Below is a small trained network, with its code and all its weights. Each question gives an input and a target symbol and asks what happens when units are switched off, that is, made to give their printed mean instead of their output.

import numpy as np


def w(rows, s, z=0):
    codes = np.array(rows[::2]) - 128.0
    scale = np.full(codes.shape[1], s)
    scale[-1] = z or s
    return codes * scale


def softmax(a):
    e = np.exp(a - a.max(-1, keepdims=True))
    return e / e.sum(-1, keepdims=True)


def log_softmax(a):
    a = a - a.max(-1, keepdims=True)
    return a - np.log(np.exp(a).sum(-1, keepdims=True))


def net(x, mask):
    ids = ['γδεζηθλμξπστφψω'.index(c) for c in x.split()]
    T = len(ids)
    res = E[ids] + P[:T]
    u = 0
    for l in range(2):
        r = res
        for j in range(3):
            rows = slice(4 * j, 4 * j + 4)
            q, k, v = (r @ M[l][rows].T for M in (Q, K, V))
            z = softmax(np.where(np.tri(T) > 0, q @ k.T / 4**0.5, -1e9)) @ v
            o = O[l][rows]
            res = res + np.where(mask[u + j], z, o[:, -1]) @ o[:, :-1]
        u += 3
    return log_softmax(res[-1] @ U[:, :-1].T + U[:, -1])


Q, K, V, O = {}, {}, {}, {}
E = w([
[174,95,177,154,194,48],'γ',
[103,175,93,182,143,127],'δ',
[206,213,126,47,130,135],'ε',
[175,98,5,104,88,104],'ζ',
[204,116,97,155,37,227],'η',
[92,160,79,198,135,144],'θ',
[88,208,119,173,162,122],'λ',
[195,206,147,83,114,145],'μ',
[92,189,91,167,144,142],'ξ',
[230,49,140,124,29,106],'π',
[167,213,139,131,69,115],'σ',
[211,134,229,180,125,195],'τ',
[37,83,133,117,96,132],'φ',
[99,176,96,180,143,126],'ψ',
[79,142,153,18,135,174],'ω',
],0.018)
P = w([
[161,246,176,122,2,36],'0',
[148,128,141,88,161,156],'1',
[116,126,130,88,172,139],'2',
[111,118,128,96,163,132],'3',
[107,117,128,96,157,123],'4',
[99,111,129,108,151,124],'5',
[92,108,130,109,140,124],'6',
[90,109,130,109,143,113],'7',
[84,114,129,117,131,114],'8',
[80,109,129,118,128,114],'9',
[74,108,128,112,126,109],'10',
[78,116,134,125,125,106],'11',
[73,112,124,122,120,110],'12',
[70,127,118,119,117,102],'13',
],0.0079)
Q[0] = w([
[165,180,141,107,136,191],'L0H0',
[97,125,118,157,225,170],'L0H0',
[120,145,154,89,138,158],'L0H0',
[149,124,49,171,190,138],'L0H0',
[180,142,138,66,156,178],'L0H1',
[121,135,64,194,74,7],'L0H1',
[170,72,171,55,176,254],'L0H1',
[97,153,46,186,162,107],'L0H1',
[184,136,146,122,141,115],'L0H2',
[168,17,136,117,121,146],'L0H2',
[165,70,220,36,161,77],'L0H2',
[112,113,68,46,131,197],'L0H2',
],0.0096)
K[0] = w([
[108,149,131,183,76,146],'L0H0',
[187,142,176,76,135,133],'L0H0',
[146,114,148,156,100,127],'L0H0',
[174,209,144,116,156,130],'L0H0',
[172,197,137,78,153,141],'L0H1',
[88,85,155,80,84,104],'L0H1',
[246,176,102,152,159,131],'L0H1',
[62,142,126,145,148,140],'L0H1',
[150,105,114,134,104,122],'L0H2',
[90,71,140,102,102,114],'L0H2',
[124,63,172,72,96,141],'L0H2',
[75,145,80,130,90,174],'L0H2',
],0.012)
V[0] = w([
[131,19,108,42,181,65],'L0H0',
[98,94,123,189,158,187],'L0H0',
[54,99,15,140,106,186],'L0H0',
[151,155,113,1,141,151],'L0H0',
[22,89,213,106,96,86],'L0H1',
[191,105,61,232,57,111],'L0H1',
[60,50,113,79,76,171],'L0H1',
[192,154,89,149,226,151],'L0H1',
[20,87,112,182,97,114],'L0H2',
[17,107,111,97,80,109],'L0H2',
[54,232,118,132,119,163],'L0H2',
[90,82,184,78,13,176],'L0H2',
],0.0045)
O[0] = w([
[141,159,84,123,189,100,123],'L0H0',
[131,140,97,139,123,206,92],'L0H0',
[206,167,119,137,160,130,159],'L0H0',
[78,125,88,63,111,101,177],'L0H0',
[144,117,137,52,184,154,252],'L0H1',
[123,60,76,155,131,69,20],'L0H1',
[162,110,146,50,185,180,215],'L0H1',
[106,146,104,253,153,102,8],'L0H1',
[107,57,194,127,129,186,165],'L0H2',
[79,64,177,75,80,127,230],'L0H2',
[33,133,68,118,116,143,236],'L0H2',
[116,137,172,78,63,128,208],'L0H2',
],0.0051,0.0032)
Q[1] = w([
[94,200,116,89,57,111],'L1H0',
[88,67,154,202,156,123],'L1H0',
[111,91,63,158,88,175],'L1H0',
[231,198,101,158,138,179],'L1H0',
[31,75,91,111,154,91],'L1H1',
[161,22,6,206,157,193],'L1H1',
[107,247,125,143,231,107],'L1H1',
[54,21,197,178,161,167],'L1H1',
[13,63,7,239,112,31],'L1H2',
[196,104,226,128,65,134],'L1H2',
[70,183,15,133,121,52],'L1H2',
[131,5,255,98,121,84],'L1H2',
],0.0098)
K[1] = w([
[88,161,101,152,127,122],'L1H0',
[141,70,136,140,174,108],'L1H0',
[120,76,82,140,121,157],'L1H0',
[176,155,150,196,60,143],'L1H0',
[77,102,53,104,171,134],'L1H1',
[177,122,40,138,126,163],'L1H1',
[95,163,130,166,134,91],'L1H1',
[122,82,114,158,184,183],'L1H1',
[98,67,155,63,136,176],'L1H2',
[181,115,102,156,134,115],'L1H2',
[8,79,110,78,129,83],'L1H2',
[157,140,125,121,186,155],'L1H2',
],0.016)
V[1] = w([
[91,97,117,152,194,193],'L1H0',
[138,171,55,90,167,214],'L1H0',
[159,206,139,55,57,164],'L1H0',
[13,165,188,149,185,56],'L1H0',
[174,136,69,74,113,120],'L1H1',
[98,254,81,18,169,144],'L1H1',
[29,79,137,86,65,133],'L1H1',
[137,129,201,115,141,233],'L1H1',
[104,158,200,99,145,108],'L1H2',
[41,91,111,102,32,109],'L1H2',
[191,128,106,114,136,119],'L1H2',
[105,116,129,176,98,99],'L1H2',
],0.008)
O[1] = w([
[134,161,154,88,132,133,112],'L1H0',
[101,119,134,84,83,72,135],'L1H0',
[93,97,138,158,123,70,196],'L1H0',
[157,81,169,108,216,124,161],'L1H0',
[128,125,121,138,107,174,125],'L1H1',
[186,108,109,105,180,255,188],'L1H1',
[153,193,72,168,179,108,250],'L1H1',
[125,198,172,145,120,163,157],'L1H1',
[134,94,99,134,119,91,165],'L1H2',
[91,95,141,160,130,104,162],'L1H2',
[109,131,101,57,126,150,121],'L1H2',
[122,95,178,140,98,147,117],'L1H2',
],0.0092,0.014)
U = w([
[176,83,151,53,80,54,152],'γ',
[176,116,153,116,112,116,104],'δ',
[182,46,51,85,93,136,106],'ε',
[33,140,181,22,142,173,253],'ζ',
[103,137,113,131,61,167,121],'η',
[180,144,246,145,99,157,153],'θ',
[254,102,196,104,182,55,73],'λ',
[162,107,131,122,113,123,99],'μ',
[186,110,167,115,116,123,129],'ξ',
[135,128,132,104,116,78,63],'π',
[60,88,95,254,199,104,108],'σ',
[144,136,160,113,113,98,92],'τ',
[176,199,87,131,131,59,43],'φ',
[167,118,155,109,113,115,101],'ψ',
[202,148,121,148,120,183,61],'ω',
],0.0072,0.0055)

Each question gives the input, a string of symbols that net reads in full, and the target symbol t.
The units are the heads (4 rows each of Q, K, V and O). Each row of codes is followed by its name. A weight is (code - 128) times the scale printed after its matrix; where a second scale follows, it is the last column's (O and U).
mask holds one flag per head, layer by layer. A switched-off head (its flag False) gives its mean, the last column of its rows in O, instead of its output. The means were averaged over made-up inputs and are rounded, as every weight is.
A unit's drop is (log p(t) with every unit on - log p(t) with that unit switched off) / (log p(t) with every unit on - log p(t) with every unit switched off).
The circuit of an input: a set's keep is (log p(t) with only the set's units on - log p(t) with every unit switched off) / (log p(t) with every unit on - log p(t) with every unit switched off). Starting from all 6 units, units are removed one at a time, each time the one whose removal leaves the highest keep (on an exact tie, the one counted first), for as long as the keep stays at least 0.8.
circuit, biggest first: the units of the circuit, biggest drop first
most important unit: the unit with the biggest drop
heads that matter: for each layer, one digit per head in row order, 1 if its drop is at least 0.15 and else 0, layers parted by /
drop when u is switched off: that unit's drop, to one decimal
input γ φ φ δ σ, target γ: circuit, biggest first : (L1H1, L0H1)
input μ ε π, target γ: heads that matter : 001 / 010
input γ φ ε, target γ: circuit, biggest first : (L1H1, L1H0)
input ε τ φ γ τ ε, target ε: circuit, biggest first : (L1H1, L0H2, L1H0)
input θ τ σ γ φ, target σ: circuit, biggest first : (L0H1, L1H2)
input φ σ ε, target φ: most important unit : L0H2
input ω π ζ φ λ ε ω ε, target ω: circuit, biggest first : (L1H1, L0H1)
input σ φ δ γ γ ω φ λ ε φ ε ω σ, target σ: circuit, biggest first : (L1H0, L0H0)
input φ σ φ ε π φ φ φ φ ω τ μ, target φ: circuit, biggest first : (L0H2, L1H1)
input ω δ φ, target σ: heads that matter : 110 / 011
input γ ω λ φ λ ξ ω γ ξ, target ζ: circuit, biggest first : (L1H1, L1H0)
input ω ξ σ ω φ δ τ μ, target ω: circuit, biggest first : (L1H1, L0H2)
input γ φ φ λ φ σ ε ω σ ε σ, target γ: heads that matter : 010 / 010
input σ ω θ ω ε, target σ: circuit, biggest first : (L1H0, L0H1)
input λ π φ φ σ ω ψ θ ε, target λ: most important unit : L1H0
input ω ω φ φ ε π ε ω ω ω σ, target ω: heads that matter : 010 / 010
input ζ ξ ω π ε, target ζ: heads that matter : 000 / 011
input δ φ φ π π φ τ φ ξ λ ξ λ, target ζ: circuit, biggest first : (L0H1, L1H1)
input η ω ω σ ω ε φ φ σ, target η: circuit, biggest first : (L1H0, L0H2, L1H1)
input ζ φ ξ σ λ τ ω γ ξ η φ ω σ, target ζ: most important unit : L1H2
input λ ε λ φ τ η γ φ φ φ ε φ θ λ, target ζ: drop when L1H1 is switched off : 0.5
input φ ω π φ μ ω σ, target φ: drop when L0H2 is switched off : 0.7
input σ ω φ ω η, target η: drop when L0H0 is switched off : 0.0
